Below is a small trained network, with its code and all its weights. Each question gives an input and a class and asks what happens when units are switched off, that is, made to give their printed mean instead of their output.

import numpy as np


def w(rows, s, z=0):
    codes = np.array(rows[::2]) - 128.0
    scale = np.full(codes.shape[1], s)
    scale[-1] = z or s
    return codes * scale


def norm(h):
    return h / np.sqrt((h * h).mean(-1, keepdims=True) + 1e-5)


def f(y):
    return np.maximum(y, 0)


def log_softmax(a):
    a = a - a.max(-1, keepdims=True)
    return a - np.log(np.exp(a).sum(-1, keepdims=True))


def net(x, mask):
    res = np.array(x, float).reshape(1, 3) / 4 @ E
    u = 0
    for l in range(3):
        y = f(norm(res) @ A[l][:, :-1].T + A[l][:, -1])
        res = res + np.where(mask[u : u + 5], y, B[l][:, -1]) @ B[l][:, :-1]
        u += 5
    return log_softmax(norm(res)[-1] @ U[:, :-1].T + U[:, -1])


A, B = {}, {}
E = w([
[132,154,60],'x0',
[1,239,96],'x1',
[106,55,104],'x2',
],0.0051)
A[0] = w([
[184,183,134,77],'0.n1',
[140,149,79,110],'0.n2',
[210,201,83,72],'0.n3',
[135,176,61,248],'0.n4',
[167,83,254,93],'0.n5',
],0.0067,0.0016)
B[0] = w([
[124,118,88,179],'0.n1',
[123,134,66,163],'0.n2',
[255,87,127,196],'0.n3',
[194,195,201,242],'0.n4',
[71,87,107,253],'0.n5',
],0.0066,0.003)
A[1] = w([
[76,113,112,62],'1.n1',
[23,243,18,167],'1.n2',
[158,89,76,132],'1.n3',
[208,87,253,254],'1.n4',
[80,114,212,154],'1.n5',
],0.012,0.00095)
B[1] = w([
[140,80,25,149],'1.n1',
[179,95,111,254],'1.n2',
[149,208,254,167],'1.n3',
[138,134,72,219],'1.n4',
[73,226,116,168],'1.n5',
],0.0068,0.0093)
A[2] = w([
[63,62,200,139],'2.n1',
[217,137,165,203],'2.n2',
[208,119,116,184],'2.n3',
[92,204,206,4],'2.n4',
[116,255,148,96],'2.n5',
],0.0099,0.0018)
B[2] = w([
[253,43,77,150],'2.n1',
[58,63,108,254],'2.n2',
[55,157,134,249],'2.n3',
[189,116,194,155],'2.n4',
[66,47,170,219],'2.n5',
],0.006,0.0063)
U = w([
[88,140,68,252],'0',
[254,90,10,78],'1',
[89,106,223,14],'2',
],0.01,0.0025)

Each question gives the input, the list of numbers given to net, and the class t.
The units are the neurons (one row each of A and B). Each row of codes is followed by its name. A weight is (code - 128) times the scale printed after its matrix; where a second scale follows, it is the last column's (A, B and U).
mask holds one flag per neuron, layer by layer. A switched-off neuron (its flag False) gives its mean, the last column of its row in B, instead of its output. The means were averaged over made-up inputs and are rounded, as every weight is.
A unit's drop is (log p(t) with every unit on - log p(t) with that unit switched off) / (log p(t) with every unit on - log p(t) with every unit switched off).
The circuit of an input: a set's keep is (log p(t) with only the set's units on - log p(t) with every unit switched off) / (log p(t) with every unit on - log p(t) with every unit switched off). Starting from the 12 units with the biggest drops (on a tie, the unit counted first), units are removed one at a time, each time the one whose removal leaves the highest keep (on an exact tie, the one counted first), for as long as the keep stays at least 0.8.
circuit, biggest first: the units of the circuit, biggest drop first
most important unit: the unit with the biggest drop
top k neurons: the k neurons with the biggest drops, biggest first
top k neurons in layer l: the k neurons of layer l with the biggest drops, biggest first
input [2,-2,4], class 2: circuit, biggest first => (1.n3)
input [-6,-3,-8], class 0: top 3 neurons in layer 1 => (1.n4 1.n2 1.n5)
input [-2,7,-8], class 2: circuit, biggest first => (2.n5 1.n4 2.n4)
input [7,-5,8], class 2: circuit, biggest first => (1.n3 1.n2 2.n3)
input [1,-4,2], class 2: circuit, biggest first => (1.n3 1.n2)
input [-3,7,-2], class 2: top 2 neurons => (1.n4 2.n5)
input [0,-5,-5], class 0: top 4 neurons in layer 1 => (1.n2 1.n4 1.n3 1.n1)
input [-5,-7,-3], class 0: top 2 neurons in layer 2 => (2.n3 2.n2)
input [-8,-3,-4], class 0: top 3 neurons => (1.n4 1.n3 1.n5)
input [-8,-2,-3], class 0: top 2 neurons => (1.n5 1.n4)
input [8,-6,6], class 2: circuit, biggest first => (1.n3 1.n2 2.n3)
input [-7,-7,-3], class 0: top 2 neurons in layer 1 => (1.n4 1.n2)
input [-4,6,-4], class 2: top 3 neurons => (2.n5 2.n4 1.n4)
input [-5,-8,-6], class 0: top 4 neurons in layer 2 => (2.n2 2.n3 2.n1 2.n4)
input [-3,-2,-7], class 0: top 2 neurons in layer 2 => (2.n3 2.n1)
input [-6,-1,4], class 1: most important unit => 0.n5
input [-4,-3,-1], class 0: top 3 neurons => (1.n4 1.n5 2.n1)
input [-1,-7,-1], class 0: top 3 neurons => (1.n2 1.n4 2.n2)
input [1,0,3], class 2: top 2 neurons => (1.n3 0.n5)
input [-6,-7,-5], class 0: top 2 neurons in layer 0 => (0.n5 0.n3)
input [6,4,4], class 1: top neuron in layer 1 => (1.n2)
input [3,4,2], class 1: top 2 neurons => (1.n2 1.n3)
input [-6,-6,-5], class 0: top 2 neurons in layer 2 => (2.n3 2.n5)
input [8,-1,7], class 2: top 2 neurons in layer 1 => (1.n3 1.n4)
input [1,6,4], class 1: top 3 neurons in layer 1 => (1.n2 1.n3 1.n1)
